Below are the code and all the weights of a small trained network. Each question names an input and a class and asks about switching units off, where a switched-off unit gives its printed mean instead of its output.

import numpy as np


def w(rows, s, z=0):
    codes = np.array(rows[::2]) - 128.0
    scale = np.full(codes.shape[1], s)
    scale[-1] = z or s
    return codes * scale


def f(y):
    return y / 2 * (1 + np.tanh(0.7978845608 * (y + 0.044715 * y**3)))


def log_softmax(a):
    a = a - a.max(-1, keepdims=True)
    return a - np.log(np.exp(a).sum(-1, keepdims=True))


def net(x, mask):
    res = np.array(x, float).reshape(1, 6) / 4 @ E
    y = f(res @ A[0][:, :-1].T + A[0][:, -1])
    res = res + np.where(mask, y, B[0][:, -1]) @ B[0][:, :-1]
    return log_softmax(res[-1] @ U[:, :-1].T + U[:, -1])


A, B = {}, {}
E = w([
[109,126,110,141,173,41,148,97,124,152,198,229],'x0',
[140,111,140,178,69,132,106,112,114,147,80,203],'x1',
[60,122,92,132,136,249,158,29,157,124,150,142],'x2',
[83,105,111,132,112,95,47,89,87,99,165,54],'x3',
[26,105,212,49,52,145,139,132,112,144,192,182],'x4',
[187,192,182,151,118,131,99,92,148,94,167,150],'x5',
],0.014)
A[0] = w([
[194,129,26,224,198,118,109,109,158,120,84,102,2],'n0',
[83,114,96,175,211,17,145,81,150,155,196,218,38],'n1',
[76,157,133,60,207,66,135,99,196,54,175,28,70],'n2',
[175,218,208,227,116,149,91,78,148,112,162,164,62],'n3',
[74,104,84,180,139,231,197,2,168,101,152,127,1],'n4',
[86,61,48,125,122,111,156,116,94,189,42,150,104],'n5',
[95,83,110,200,57,92,28,50,80,120,76,148,116],'n6',
[172,141,184,147,154,169,213,154,162,209,86,178,62],'n7',
[203,195,182,102,119,143,83,64,145,85,173,138,82],'n8',
],0.0077,0.0068)
B[0] = w([
[40,60,231,65,4,142,139,107,127,111,217,185,245],'n0',
[147,111,197,180,99,213,47,106,139,141,45,49,245],'n1',
[206,215,38,110,79,158,216,102,121,197,109,206,192],'n2',
[45,79,41,180,205,118,135,194,189,146,121,139,221],'n3',
[189,136,184,183,100,2,138,209,56,43,112,115,238],'n4',
[54,144,45,115,183,80,167,134,226,126,131,67,203],'n5',
[224,167,71,116,164,183,205,106,61,192,155,190,250],'n6',
[210,163,82,57,173,173,117,109,11,192,221,90,200],'n7',
[35,114,139,162,200,123,141,167,166,207,156,34,203],'n8',
],0.0083,0.013)
U = w([
[54,92,180,91,80,130,143,120,123,137,186,170,99],'0',
[179,116,145,148,128,3,125,178,108,122,107,119,104],'1',
[161,141,99,134,139,149,181,115,156,145,100,185,249],'2',
[56,103,73,131,174,100,139,139,152,145,133,85,82],'3',
[165,120,85,115,153,146,131,92,87,145,173,113,94],'4',
[143,109,149,150,101,212,102,122,142,120,49,61,131],'5',
[122,114,102,105,165,124,122,99,152,90,108,160,134],'6',
],0.017,0.016)

Each question gives the input, the list of numbers given to net, and the class t.
The units are the neurons (one row each of A and B). Each row of codes is followed by its name. A weight is (code - 128) times the scale printed after its matrix; where a second scale follows, it is the last column's (A, B and U).
mask holds one flag per neuron, in row order. A switched-off neuron (its flag False) gives its mean, the last column of its row in B, instead of its output. The means were averaged over made-up inputs and are rounded, as every weight is.
A unit's drop is (log p(t) with every unit on - log p(t) with that unit switched off) / (log p(t) with every unit on - log p(t) with every unit switched off).
The circuit of an input: a set's keep is (log p(t) with only the set's units on - log p(t) with every unit switched off) / (log p(t) with every unit on - log p(t) with every unit switched off). Starting from all 9 units, units are removed one at a time, each time the one whose removal leaves the highest keep (on an exact tie, the one counted first), for as long as the keep stays at least 0.8.
circuit, biggest first: the units of the circuit, biggest drop first
top k neurons: the k neurons with the biggest drops, biggest first
drop when u is switched off: that unit's drop, to one decimal
input [4,2,-1,3,2,6], class 3: circuit, biggest first => n3, n8
input [-3,-5,7,4,-2,5], class 1: circuit, biggest first => n4
input [6,8,2,7,-2,0], class 2: top 3 neurons => n6, n7, n8
input [5,-5,7,5,-5,-2], class 1: top 2 neurons => n4, n6
input [-7,7,-3,1,4,-4], class 2: top 3 neurons => n1, n6, n0
input [8,2,-1,5,7,8], class 3: circuit, biggest first => n3, n0
input [8,-1,0,-7,-3,2], class 5: top 2 neurons => n1, n6
input [6,-5,-2,-3,5,4], class 5: circuit, biggest first => n1, n0
input [2,-5,-2,0,-5,-1], class 0: top 2 neurons => n0, n6
input [-5,-5,3,5,-4,5], class 2: top 3 neurons => n2, n1, n7
input [-2,8,-5,-1,6,1], class 2: circuit, biggest first => n0, n4
input [-4,1,4,-7,3,-8], class 3: top 3 neurons => n5, n6, n2
input [-2,-1,-2,-5,-4,0], class 4: top 3 neurons => n7, n4, n1
input [-1,-8,7,8,6,1], class 2: circuit, biggest first => n2
input [-7,8,-7,-3,1,5], class 2: circuit, biggest first => n4, n1
input [0,-5,3,8,4,3], class 4: top 2 neurons => n0, n2
input [4,5,-5,-8,1,6], class 4: top 2 neurons => n7, n4
input [-3,4,-2,1,-7,8], class 3: top 2 neurons => n3, n8
input [5,2,8,7,5,-2], class 1: top 2 neurons => n4, n0
input [-5,8,6,2,-4,-5], class 2: circuit, biggest first => n6
input [4,-7,6,-5,6,-1], class 2: drop when n8 is switched off => 0.1
input [3,0,1,-8,-8,-2], class 0: drop when n0 is switched off => 0.9
input [-2,5,-8,8,-8,-6], class 0: drop when n4 is switched off => 0.1
